Here is a tiny trained network, its code and every weight. The questions are about switching its units off for an input and a class, where a switched-off unit gives its printed mean instead of its output.

import numpy as np


def w(rows, s, z=0):
    codes = np.array(rows[::2]) - 128.0
    scale = np.full(codes.shape[1], s)
    scale[-1] = z or s
    return codes * scale


def f(y):
    return np.maximum(y, 0)


def log_softmax(a):
    a = a - a.max(-1, keepdims=True)
    return a - np.log(np.exp(a).sum(-1, keepdims=True))


def net(x, mask):
    res = np.array(x, float).reshape(1, 4) / 4 @ E
    y = f(res @ A[0][:, :-1].T + A[0][:, -1])
    res = res + np.where(mask, y, B[0][:, -1]) @ B[0][:, :-1]
    return log_softmax(res[-1] @ U[:, :-1].T + U[:, -1])


A, B = {}, {}
E = w([
[80,119,130,165,145,131,104,118],'x0',
[88,167,90,99,56,119,124,5],'x1',
[118,123,232,85,227,138,152,78],'x2',
[216,119,191,167,85,9,137,101],'x3',
],0.017)
A[0] = w([
[168,150,145,122,189,183,156,168,195],'N1',
[140,44,198,132,212,107,178,154,156],'N2',
[116,128,98,87,141,211,114,138,255],'N3',
[117,216,101,141,106,137,138,44,223],'N4',
[159,69,90,199,96,149,129,240,227],'N5',
[112,162,69,128,46,142,95,126,160],'N6',
[190,78,183,214,97,9,130,76,163],'N7',
[109,137,183,82,152,152,168,9,33],'N8',
[98,107,94,151,203,170,125,137,163],'N9',
],0.013,0.0079)
B[0] = w([
[92,150,180,134,202,214,114,151,198],'N1',
[185,127,173,39,192,94,56,175,228],'N2',
[95,150,112,77,138,222,115,114,206],'N3',
[150,103,76,122,62,129,136,162,202],'N4',
[56,9,125,91,95,110,215,138,227],'N5',
[175,154,28,163,56,170,81,140,198],'N6',
[177,114,138,142,107,23,142,133,253],'N7',
[76,65,136,80,126,126,223,164,194],'N8',
[99,131,157,107,121,173,106,123,190],'N9',
],0.015,0.029)
U = w([
[29,55,100,61,141,180,234,113,253],'0',
[113,23,184,100,85,47,238,135,204],'1',
[127,173,47,109,69,169,31,144,131],'2',
[211,179,102,254,17,67,142,69,59],'3',
[86,176,222,116,221,189,99,116,39],'4',
[185,129,177,91,205,48,59,153,52],'5',
],0.0099,0.0039)

Each question gives the input, the list of numbers given to net, and the class t.
The units are the neurons (one row each of A and B). Each row of codes is followed by its name. A weight is (code - 128) times the scale printed after its matrix; where a second scale follows, it is the last column's (A, B and U).
mask holds one flag per neuron, in row order. A switched-off neuron (its flag False) gives its mean, the last column of its row in B, instead of its output. The means were averaged over made-up inputs and are rounded, as every weight is.
A unit's drop is (log p(t) with every unit on - log p(t) with that unit switched off) / (log p(t) with every unit on - log p(t) with every unit switched off).
The circuit of an input: a set's keep is (log p(t) with only the set's units on - log p(t) with every unit switched off) / (log p(t) with every unit on - log p(t) with every unit switched off). Starting from all 9 units, units are removed one at a time, each time the one whose removal leaves the highest keep (on an exact tie, the one counted first), for as long as the keep stays at least 0.8.
circuit, biggest first: the units of the circuit, biggest drop first
most important unit: the unit with the biggest drop
k most important neurons: the k neurons with the biggest drops, biggest first
drop when u is switched off: that unit's drop, to one decimal
input [-6,3,-8,-5], class 2: circuit, biggest first : (N6)
input [-2,-2,1,4], class 5: circuit, biggest first : (N8 N5)
input [8,5,0,-1], class 2: 2 most important neurons : (N5 N6)
input [8,-1,1,-5], class 4: 2 most important neurons : (N5 N8)
input [5,-8,1,-3], class 4: 2 most important neurons : (N2 N1)
input [-8,-5,4,0], class 4: 2 most important neurons : (N1 N7)
input [-3,-3,-7,-1], class 0: 2 most important neurons : (N5 N7)
input [8,3,-6,0], class 2: 2 most important neurons : (N7 N6)
input [-2,1,-6,2], class 3: 2 most important neurons : (N6 N8)
input [-8,5,-1,0], class 2: 2 most important neurons : (N7 N5)
input [6,1,-7,-4], class 2: 2 most important neurons : (N6 N8)
input [2,4,-2,-1], class 2: drop when N7 is switched off : 0.2
input [0,-2,1,-1], class 4: drop when N7 is switched off : 0.1
input [-6,7,-8,0], class 2: most important unit : N7
input [-5,-7,-5,-1], class 0: drop when N7 is switched off : 0.4
